Here is a tiny trained network, its code and every weight. The questions are about switching its units off for an input and a class, where a switched-off unit gives its printed mean instead of its output.

import numpy as np


def w(rows, s, z=0):
    codes = np.array(rows[::2]) - 128.0
    scale = np.full(codes.shape[1], s)
    scale[-1] = z or s
    return codes * scale


def f(y):
    return np.maximum(y, 0)


def log_softmax(a):
    a = a - a.max(-1, keepdims=True)
    return a - np.log(np.exp(a).sum(-1, keepdims=True))


def net(x, mask):
    res = np.array(x, float).reshape(1, 2) / 4 @ E
    y = f(res @ A[0][:, :-1].T + A[0][:, -1])
    res = res + np.where(mask, y, B[0][:, -1]) @ B[0][:, :-1]
    return log_softmax(res[-1] @ U[:, :-1].T + U[:, -1])


A, B = {}, {}
E = w([
[134,183,91,251,141,91,114,26],'x0',
[212,82,220,135,61,119,190,101],'x1',
],0.012)
A[0] = w([
[197,117,146,130,125,113,137,107,254],'N1',
[210,122,194,169,15,98,201,70,62],'N2',
[31,204,85,162,168,113,46,144,75],'N3',
[137,131,128,112,149,119,131,112,120],'N4',
[142,168,86,255,121,66,122,34,79],'N5',
[111,146,86,63,185,127,32,188,105],'N6',
],0.0087,0.0097)
B[0] = w([
[136,169,54,167,224,3,156,163,244],'N1',
[170,202,122,102,171,117,7,155,232],'N2',
[254,170,124,132,178,57,68,134,218],'N3',
[111,182,98,112,96,102,138,129,128],'N4',
[95,38,116,46,20,73,163,246,252],'N5',
[138,139,143,147,145,1,116,184,224],'N6',
],0.0087,0.011)
U = w([
[196,239,124,175,177,113,5,124,76],'0',
[100,42,130,55,47,118,176,224,131],'1',
[88,195,48,254,195,115,207,92,248],'2',
[91,123,146,142,86,226,126,73,103],'3',
[82,161,138,142,92,185,160,49,103],'4',
[68,104,148,179,67,211,188,24,101],'5',
],0.0077,0.013)

Each question gives the input, the list of numbers given to net, and the class t.
The units are the neurons (one row each of A and B). Each row of codes is followed by its name. A weight is (code - 128) times the scale printed after its matrix; where a second scale follows, it is the last column's (A, B and U).
mask holds one flag per neuron, in row order. A switched-off neuron (its flag False) gives its mean, the last column of its row in B, instead of its output. The means were averaged over made-up inputs and are rounded, as every weight is.
A unit's drop is (log p(t) with every unit on - log p(t) with that unit switched off) / (log p(t) with every unit on - log p(t) with every unit switched off).
The circuit of an input: a set's keep is (log p(t) with only the set's units on - log p(t) with every unit switched off) / (log p(t) with every unit on - log p(t) with every unit switched off). Starting from all 6 units, units are removed one at a time, each time the one whose removal leaves the highest keep (on an exact tie, the one counted first), for as long as the keep stays at least 0.8.
units of the circuit, in order: the units of the circuit, biggest drop first
k most important neurons: the k neurons with the biggest drops, biggest first
drop when u is switched off: that unit's drop, to one decimal
input [7,-8], class 0: units of the circuit, in order -> [N3]
input [-2,3], class 2: 2 most important neurons -> [N5 N3]
input [-6,-8], class 0: 2 most important neurons -> [N5 N3]
input [1,1], class 2: 3 most important neurons -> [N5 N2 N3]
input [8,-7], class 1: 3 most important neurons -> [N5 N2 N1]
input [-8,-8], class 0: 3 most important neurons -> [N5 N3 N6]
input [1,3], class 2: units of the circuit, in order -> [N3 N5]
input [-7,-8], class 0: 2 most important neurons -> [N5 N3]
input [-1,3], class 2: 3 most important neurons -> [N5 N3 N1]
input [-4,7], class 0: 2 most important neurons -> [N2 N5]
input [-3,0], class 2: drop when N5 is switched off -> 1.4
input [2,1], class 2: drop when N5 is switched off -> 0.1
input [6,0], class 1: drop when N5 is switched off -> 1.0
input [-2,7], class 0: drop when N2 is switched off -> 0.4
